A =
[[ 680 -689 -707  561]
 [ 648  338  715 -675]
 [ 396 -645 -796  561]
 [ 742 -522 -848  111]
 [ 424 -350 -804  281]
 [ 629   53  576 -548]
 [ 754  456  542 -770]
 [ 569  185  663 -592]
 [ 663  459  374 -992]
 [ 732  319  908 -572]
 [ 428 -811 -910   27]]
Rows and columns are numbered from 1.
The entry directly above the largest entry: 374
Which number is the entry directly above -572?
Answer: -992
The entry in row 3 and column 2 -> -645
Which number is the entry directly above the smallest entry?
Answer: -592
The entry in the top-left corner: 680
The bottom entry of the column that holds the largest entry -> -910
Which number is the bottom-right entry?
Answer: 27
Which number is the entry at row 2, column 1?
Answer: 648
Which number is the top entry of the column that holds the smallest entry?
Answer: 561
Which number is the entry in row 3 and column 1?
Answer: 396
The entry in row 1 and column 3 is -707
The entry at row 1, column 2: -689
Which number is the entry in the bottom-left corner?
Answer: 428
The entry directly above 542 is 576
Which number is the entry just right of the largest entry?
Answer: -572
Which number is the entry just right of 648?
Answer: 338
The entry at row 2, column 3 is 715

x =
[[ -7.4 -12.2 -13.8 -28.1 -12.0  17.3 -17.4 -10.2  -1.4 -19.7   6.8  43.8
   18.5]
 [ 16.5  25.8  13.1   0.1  -0.7  24.4   8.3 -25.0  -0.3  47.1  16.2  28.2
   31.7]]
Read off the entry just right of -10.2.
Answer: -1.4
Read off the entry just left of the smallest entry.
Answer: -13.8
The largest entry: 47.1
Read off the entry just right of 13.1.
Answer: 0.1
Read off the smallest entry.
Answer: -28.1
The entry just right of 0.1 is -0.7
Read off the entry just left of -12.2.
Answer: -7.4
The entry just left of -0.3 is -25.0
The entry just left of the largest entry -> -0.3
The entry just right of the smallest entry is -12.0

Questions about the table below. Indices start at 1.
1) Give the bottom-right entry.
2) Give the entry just left of 526.
3) Give the entry just left of 482.
4) Give the entry in row 1 and column 2.
5) Give the entry directly below the largest entry.
6) Give the entry just right of 181.
7) Give the entry just right of 482.
8) Give the entry just right of 830.
[[415 727 830 666 556 823 739 482 456 879 776 181 459]
 [520 545 536 550 509 546 541 526 516 569 545 499 561]]
1) 561
2) 541
3) 739
4) 727
5) 569
6) 459
7) 456
8) 666

Read these off the row that follows.
1) Find the entry just right of 16.0.
2) Find the second entry from the right.
3) Find the fifth-last entry.
4) Find the 1st entry from the left.
5) Find the 1st entry from the right.
6) Find the second entry from the left.
7) Find the 3rd entry.
8) Find the third entry from the right.
[2.1, -38.6, -21.7, -41.8, -0.1, 0.7, -27.2, 16.0, -19.5, 47.1, -9.3, -32.7, -26.7, -21.5, -8.0]
1) -19.5
2) -21.5
3) -9.3
4) 2.1
5) -8.0
6) -38.6
7) -21.7
8) -26.7

M =
[[ 18.3  36.1  17.7  -5.6 -16.1 -37.9]
 [  2.1  -6.3  -4.1  20.3  -3.9  61.2]
 [-38.7 -49.6 -26.8 -22.5  36.0 -20.1]
 [-16.1 -18.7 -10.6 -10.7  14.9 -11.9]
 [ 41.4  56.9  30.3  19.0 -38.3   6.5]
 [  0.9   4.3   0.6   1.3  -1.4   5.6]]
Rows and columns are numbered from 1.
The entry directly below the largest entry -> -20.1
The entry directly above the smallest entry is -6.3
Report the entry at row 1, column 3.
17.7
The entry in the bottom-right corner is 5.6
The top-right entry -> -37.9
Report the entry directly above 19.0.
-10.7
Report the entry directly below -3.9.
36.0
Report the entry at row 1, column 2.
36.1
The entry directly below 56.9: 4.3
The entry in row 3 and column 3 is -26.8
The entry directly below -20.1 -> -11.9
The entry at row 1, column 1 is 18.3
Report the entry directly below -18.7.
56.9
Report the entry in the bottom-left corner.
0.9
The entry at row 2, column 3: -4.1
Report the entry at row 2, column 1.
2.1
Report the entry just left of 1.3.
0.6
The entry directly below -10.6 -> 30.3
The entry directly above -3.9 is -16.1
Report the entry directly above 36.0.
-3.9
Report the entry just left of the smallest entry.
-38.7
Report the entry just left of 6.5.
-38.3

-42.3,15.1,13.3,-41.2,2.2,-39.0,-40.1,-33.8,3.6,0.7,15.3,-37.1,10.2
15.8,-7.0,-6.6,15.3,-0.2,14.5,15.1,12.7,-3.7,0.5,-7.0,13.8,-2.9
-46.2,17.3,15.4,-45.1,2.4,-42.7,-44.0,-37.0,5.5,0.1,17.4,-40.7,10.9
3.1,5.6,7.2,3.2,-3.0,2.8,2.2,1.9,11.5,-3.9,5.2,2.8,-5.2
The smallest entry in the last row is -5.2
The entry directly below the largest entry is 5.2
The entry directly below 13.3 -> -6.6
Which number is the 1st entry, reading row by row?
A: -42.3
The entry just left of 12.7: 15.1
Which number is the last entry in the row that holds the largest entry?
A: 10.9
The largest entry in the first column: 15.8
The entry in the top-right corner is 10.2
The 5th-last entry, reading row by row -> 11.5
Which number is the entry just left of the largest entry?
A: 0.1
Which number is the smallest entry in the first column?
A: -46.2
Which number is the entry just left of 5.5?
A: -37.0
The entry just right of 5.2 -> 2.8
Which number is the entry just left of 7.2?
A: 5.6
Which number is the 4th entry, reading row by row?
A: -41.2
Which number is the entry just left of 1.9?
A: 2.2
The entry directly below 14.5 -> -42.7
The 3rd smallest entry: -44.0
Which number is the entry just right of 15.4?
A: -45.1
The fifth entry in reading order is 2.2
Which number is the entry directly above -3.0?
A: 2.4
The top entry of the column that holds the largest entry -> 15.3
The entry directly above the largest entry -> -7.0
Which number is the 3rd entry on the diagonal from the top-right corner?
A: 17.4
The entry directly above 14.5 -> -39.0
Which number is the entry in the bottom-left corner?
A: 3.1

Read these off the array that follows.
1) Read off the fourth-last entry, reading row by row.
2) Read off the entry in the top-left corner.
3) Read off the first entry in the row that holds the largest entry.
4) Read off the entry directly below the largest entry.
5) Read off the top entry of the column that holds the largest entry.
6) Read off the entry just right of 164.
7) Read off the entry just left of 135.
8) Read off the top-right entry.
0,109,57,98,94
77,144,144,104,91
141,194,57,98,146
17,197,74,113,176
104,139,151,170,107
178,50,159,133,81
176,50,134,164,75
0,50,134,128,130
136,152,144,119,135
93,131,66,100,75
1) 131
2) 0
3) 17
4) 139
5) 109
6) 75
7) 119
8) 94
